Here is a tiny trained network, its code and every weight. The questions are about switching its units off for an input and a target symbol, where a switched-off unit gives its printed mean instead of its output.

import numpy as np


def w(rows, s, z=0):
    codes = np.array(rows[::2]) - 128.0
    scale = np.full(codes.shape[1], s)
    scale[-1] = z or s
    return codes * scale


def norm(h):
    return h / np.sqrt((h * h).mean(-1, keepdims=True) + 1e-5)


def f(y):
    return np.maximum(y, 0)


def softmax(a):
    e = np.exp(a - a.max(-1, keepdims=True))
    return e / e.sum(-1, keepdims=True)


def log_softmax(a):
    a = a - a.max(-1, keepdims=True)
    return a - np.log(np.exp(a).sum(-1, keepdims=True))


def net(x, mask):
    ids = ['ΓΠαβδεζηλμσω'.index(c) for c in x.split()]
    T = len(ids)
    res = E[ids] + P[:T]
    u = 0
    for l in range(2):
        q, k, v = (norm(res) @ M[l].T for M in (Q, K, V))
        z = softmax(np.where(np.tri(T) > 0, q @ k.T / 4**0.5, -1e9)) @ v
        res = res + np.where(mask[u], z, O[l][:, -1]) @ O[l][:, :-1]
        u += 1
        y = f(norm(res) @ A[l][:, :-1].T + A[l][:, -1])
        res = res + np.where(mask[u : u + 4], y, B[l][:, -1]) @ B[l][:, :-1]
        u += 4
    return log_softmax(norm(res)[-1] @ U[:, :-1].T + U[:, -1])


Q, K, V, O, A, B = {}, {}, {}, {}, {}, {}
E = w([
[79,144,86,158,173,121,127,180,160,169,222,104],'Γ',
[153,219,200,128,154,42,155,121,69,124,94,135],'Π',
[152,190,120,98,140,164,172,141,95,158,176,144],'α',
[144,156,112,186,105,138,129,51,148,77,163,144],'β',
[188,133,149,120,44,125,116,100,119,119,190,126],'δ',
[186,162,150,156,85,155,138,83,115,105,170,50],'ε',
[164,121,133,206,154,98,140,166,108,127,175,110],'ζ',
[180,115,76,111,6,115,134,78,169,168,154,108],'η',
[205,80,183,179,174,105,109,157,137,168,165,28],'λ',
[81,118,134,147,17,139,150,33,68,137,170,95],'μ',
[72,125,189,194,61,140,115,134,146,157,21,107],'σ',
[98,94,130,75,169,161,60,144,207,129,104,46],'ω',
],0.025)
P = w([
[140,72,52,187,127,138,115,122,253,221,203,158],'0',
[200,119,112,137,137,165,147,46,153,124,168,139],'1',
[159,128,115,132,93,127,149,85,120,104,160,130],'2',
[174,150,117,162,144,159,158,106,143,110,131,138],'3',
[188,147,154,152,125,169,152,128,141,114,164,147],'4',
[176,129,133,130,112,150,166,129,163,84,115,127],'5',
[194,155,142,93,124,141,143,133,160,135,122,80],'6',
[195,159,149,101,108,140,132,145,150,142,153,106],'7',
[163,136,165,108,75,139,122,120,136,118,133,108],'8',
[125,169,145,109,137,156,140,145,140,152,156,94],'9',
[148,168,140,98,110,147,146,139,152,130,164,134],'10',
[152,204,131,99,170,169,187,137,152,151,152,103],'11',
],0.015)
Q[0] = w([
[145,50,23,116,168,157,71,127,79,134,173,134],'0.h0',
[130,161,117,154,123,114,134,95,161,122,160,71],'0.h0',
[89,157,54,151,104,107,76,154,117,155,124,172],'0.h0',
[124,132,99,65,156,151,65,1,119,141,98,156],'0.h0',
],0.0077)
K[0] = w([
[113,55,47,191,22,223,122,173,217,149,128,51],'0.h0',
[136,131,195,73,141,116,2,129,113,57,103,140],'0.h0',
[140,182,191,101,170,65,172,86,80,80,126,109],'0.h0',
[116,115,75,204,122,119,160,159,146,120,180,52],'0.h0',
],0.0061)
V[0] = w([
[153,20,76,75,155,246,164,181,78,75,109,65],'0.h0',
[131,191,221,92,190,60,80,175,134,62,80,91],'0.h0',
[132,155,211,221,24,111,183,60,125,133,183,78],'0.h0',
[157,187,152,5,176,97,184,125,2,84,31,210],'0.h0',
],0.0076)
O[0] = w([
[74,141,141,136,19,119,161,180,94,2,104,158,54],'0.h0',
[205,64,211,74,198,126,76,45,162,168,83,72,99],'0.h0',
[200,182,202,199,128,155,229,121,178,148,117,81,254],'0.h0',
[73,170,193,77,122,66,215,31,24,196,162,194,85],'0.h0',
],0.0083,0.011)
A[0] = w([
[80,152,102,149,97,113,129,3,117,96,99,115,29],'0.n0',
[145,180,16,88,157,191,206,208,19,64,168,144,36],'0.n1',
[177,108,191,47,143,67,185,16,39,170,192,130,105],'0.n2',
[102,225,98,47,175,121,204,144,52,121,144,223,5],'0.n3',
],0.0068,0.0029)
B[0] = w([
[155,209,49,228,48,165,3,142,209,166,179,127,144],'0.n0',
[85,79,132,119,182,118,71,94,45,149,104,112,197],'0.n1',
[105,126,32,111,176,240,134,98,239,70,95,14,254],'0.n2',
[92,162,190,90,137,202,103,100,2,158,166,128,173],'0.n3',
],0.0086,0.0073)
Q[1] = w([
[51,77,216,249,50,118,161,125,105,120,89,124],'1.h0',
[53,148,154,59,85,45,114,224,66,113,70,183],'1.h0',
[118,119,80,143,121,33,254,112,103,93,141,164],'1.h0',
[133,32,129,138,162,150,93,110,168,30,188,134],'1.h0',
],0.0077)
K[1] = w([
[190,183,108,148,93,135,136,214,133,109,140,134],'1.h0',
[98,159,41,151,128,255,172,141,57,14,156,104],'1.h0',
[81,118,104,133,41,127,158,183,182,58,146,130],'1.h0',
[97,114,155,172,62,81,125,148,153,141,115,121],'1.h0',
],0.0088)
V[1] = w([
[97,180,115,188,46,173,70,224,125,165,110,112],'1.h0',
[124,92,46,143,96,110,143,154,193,72,205,138],'1.h0',
[167,173,176,162,99,178,66,43,151,237,70,76],'1.h0',
[254,231,110,85,173,100,166,150,110,151,244,121],'1.h0',
],0.0074)
O[1] = w([
[123,122,156,150,80,200,150,96,251,128,88,98,132],'1.h0',
[171,103,46,150,114,111,115,159,132,90,135,85,106],'1.h0',
[102,72,129,140,68,111,38,115,66,118,83,152,250],'1.h0',
[56,170,123,55,130,62,173,153,107,127,160,101,198],'1.h0',
],0.013)
A[1] = w([
[110,52,144,52,175,121,101,89,60,173,118,84,19],'1.n0',
[99,182,107,174,60,235,163,152,237,81,126,38,252],'1.n1',
[198,140,144,251,78,125,208,188,240,94,23,74,184],'1.n2',
[130,152,93,113,121,172,52,255,224,81,88,202,203],'1.n3',
],0.0093,0.0039)
B[1] = w([
[182,45,145,110,148,104,154,105,241,138,140,127,180],'1.n0',
[221,106,159,97,158,89,66,43,133,114,77,47,255],'1.n1',
[204,134,159,90,116,178,59,116,251,172,239,67,242],'1.n2',
[103,95,113,45,55,171,89,94,177,78,226,73,178],'1.n3',
],0.012,0.021)
U = w([
[153,149,33,87,81,88,181,133,128,202,145,146,81],'Γ',
[157,101,167,148,167,92,170,185,83,86,148,85,51],'Π',
[103,147,98,142,142,143,163,143,150,131,132,113,50],'α',
[149,70,95,158,198,100,191,120,105,115,203,120,24],'β',
[129,78,1,155,167,127,128,104,226,183,188,72,247],'δ',
[106,154,80,89,211,159,128,128,113,129,190,133,4],'ε',
[54,104,117,67,155,95,51,147,110,85,50,135,176],'ζ',
[162,161,116,89,121,96,162,111,113,107,202,171,35],'η',
[134,86,172,183,137,177,104,112,85,214,42,151,108],'λ',
[154,183,160,95,179,128,109,100,108,72,78,31,124],'μ',
[123,217,80,152,201,117,84,93,120,119,168,159,45],'σ',
[36,207,171,108,64,184,176,132,139,196,164,75,211],'ω',
],0.0087,0.0039)

Each question gives the input, a string of symbols that net reads in full, and the target symbol t.
The units are the heads (4 rows each of Q, K, V and O) and the neurons (one row each of A and B). Each row of codes is followed by its name. A weight is (code - 128) times the scale printed after its matrix; where a second scale follows, it is the last column's (O, A, B and U).
mask holds one flag per unit, layer by layer, with each layer's heads first. A switched-off unit (its flag False) gives its mean, the last column of its rows in O or B, instead of its output. The means were averaged over made-up inputs and are rounded, as every weight is.
A unit's drop is (log p(t) with every unit on - log p(t) with that unit switched off) / (log p(t) with every unit on - log p(t) with every unit switched off).
The circuit of an input: a set's keep is (log p(t) with only the set's units on - log p(t) with every unit switched off) / (log p(t) with every unit on - log p(t) with every unit switched off). Starting from all 10 units, units are removed one at a time, each time the one whose removal leaves the highest keep (on an exact tie, the one counted first), for as long as the keep stays at least 0.8.
units of the circuit, in order: the units of the circuit, biggest drop first
most important unit: the unit with the biggest drop
k most important neurons: the k neurons with the biggest drops, biggest first
k most important neurons of layer l: the k neurons of layer l with the biggest drops, biggest first
drop when u is switched off: that unit's drop, to one decimal
input ω Γ ε λ Π Γ ε α α μ, target ω: units of the circuit, in order	1.h0; 0.h0; 1.n1
input Π α σ σ ζ, target λ: 3 most important neurons	1.n2; 0.n2; 1.n1
input Γ β Π λ σ σ ε σ α Γ, target λ: units of the circuit, in order	0.h0; 1.h0; 1.n2; 1.n3
input Π σ α ω α β, target ζ: units of the circuit, in order	1.h0; 0.h0; 1.n2
input ω Π ε, target ζ: most important unit	0.h0
input Π σ ζ ω σ α ω, target ζ: units of the circuit, in order	1.h0; 0.h0; 1.n2
input β α δ β Π σ σ α β, target λ: units of the circuit, in order	1.h0; 0.h0; 1.n2; 1.n1
input α α α Π Γ Γ σ σ α, target λ: units of the circuit, in order	1.h0; 1.n2; 1.n3; 0.h0
input Π ζ ω δ, target ζ: units of the circuit, in order	1.h0; 0.h0; 1.n2
input Γ Π σ σ β α ω, target ζ: units of the circuit, in order	0.h0; 1.h0; 1.n2
input δ α Π δ, target η: units of the circuit, in order	0.h0; 1.h0; 1.n1; 1.n2
input ζ σ Γ β β ζ α ζ α β α α, target ω: 2 most important neurons of layer 0	0.n1; 0.n2
input α α ω Π α λ, target Π: 3 most important neurons	1.n2; 1.n1; 0.n2
input σ ε α α, target μ: 3 most important neurons of layer 0	0.n1; 0.n3; 0.n2
input α Π σ, target λ: units of the circuit, in order	0.h0; 1.n2; 1.n3
input σ ω α α, target μ: 2 most important neurons of layer 0	0.n1; 0.n2
input ζ α Π σ β α σ σ α β, target λ: 3 most important neurons	1.n2; 1.n3; 1.n1
input ζ Π ω α α α σ η, target λ: units of the circuit, in order	1.h0; 0.h0; 1.n2; 1.n3
input Π δ β α α σ α α σ δ, target λ: most important neuron of layer 0	0.n2
input Γ α α α Γ, target μ: 2 most important neurons	1.n2; 0.n3
input λ α μ α ε α ω Π α ζ μ, target ω: 3 most important neurons	1.n1; 0.n0; 1.n2
input α ζ σ δ ω α α σ λ α σ, target ω: 2 most important neurons	0.n2; 1.n0
input α σ μ α ζ α σ α, target ω: most important neuron of layer 0	0.n1
input Π α α α ε α η, target Γ: 3 most important neurons	1.n1; 1.n2; 1.n3
input α μ β α α η Π σ μ, target λ: 3 most important neurons	1.n2; 1.n3; 0.n2
input ω β ζ Π α α σ α λ, target λ: 4 most important neurons	1.n2; 1.n3; 1.n1; 0.n2
input Π σ α ε, target λ: 4 most important neurons	1.n2; 0.n2; 1.n3; 1.n1
input ω α α α σ α Π λ α ε α η, target Γ: most important neuron of layer 0	0.n1
input Π α σ σ ω ε, target ζ: drop when 1.h0 is switched off	0.8
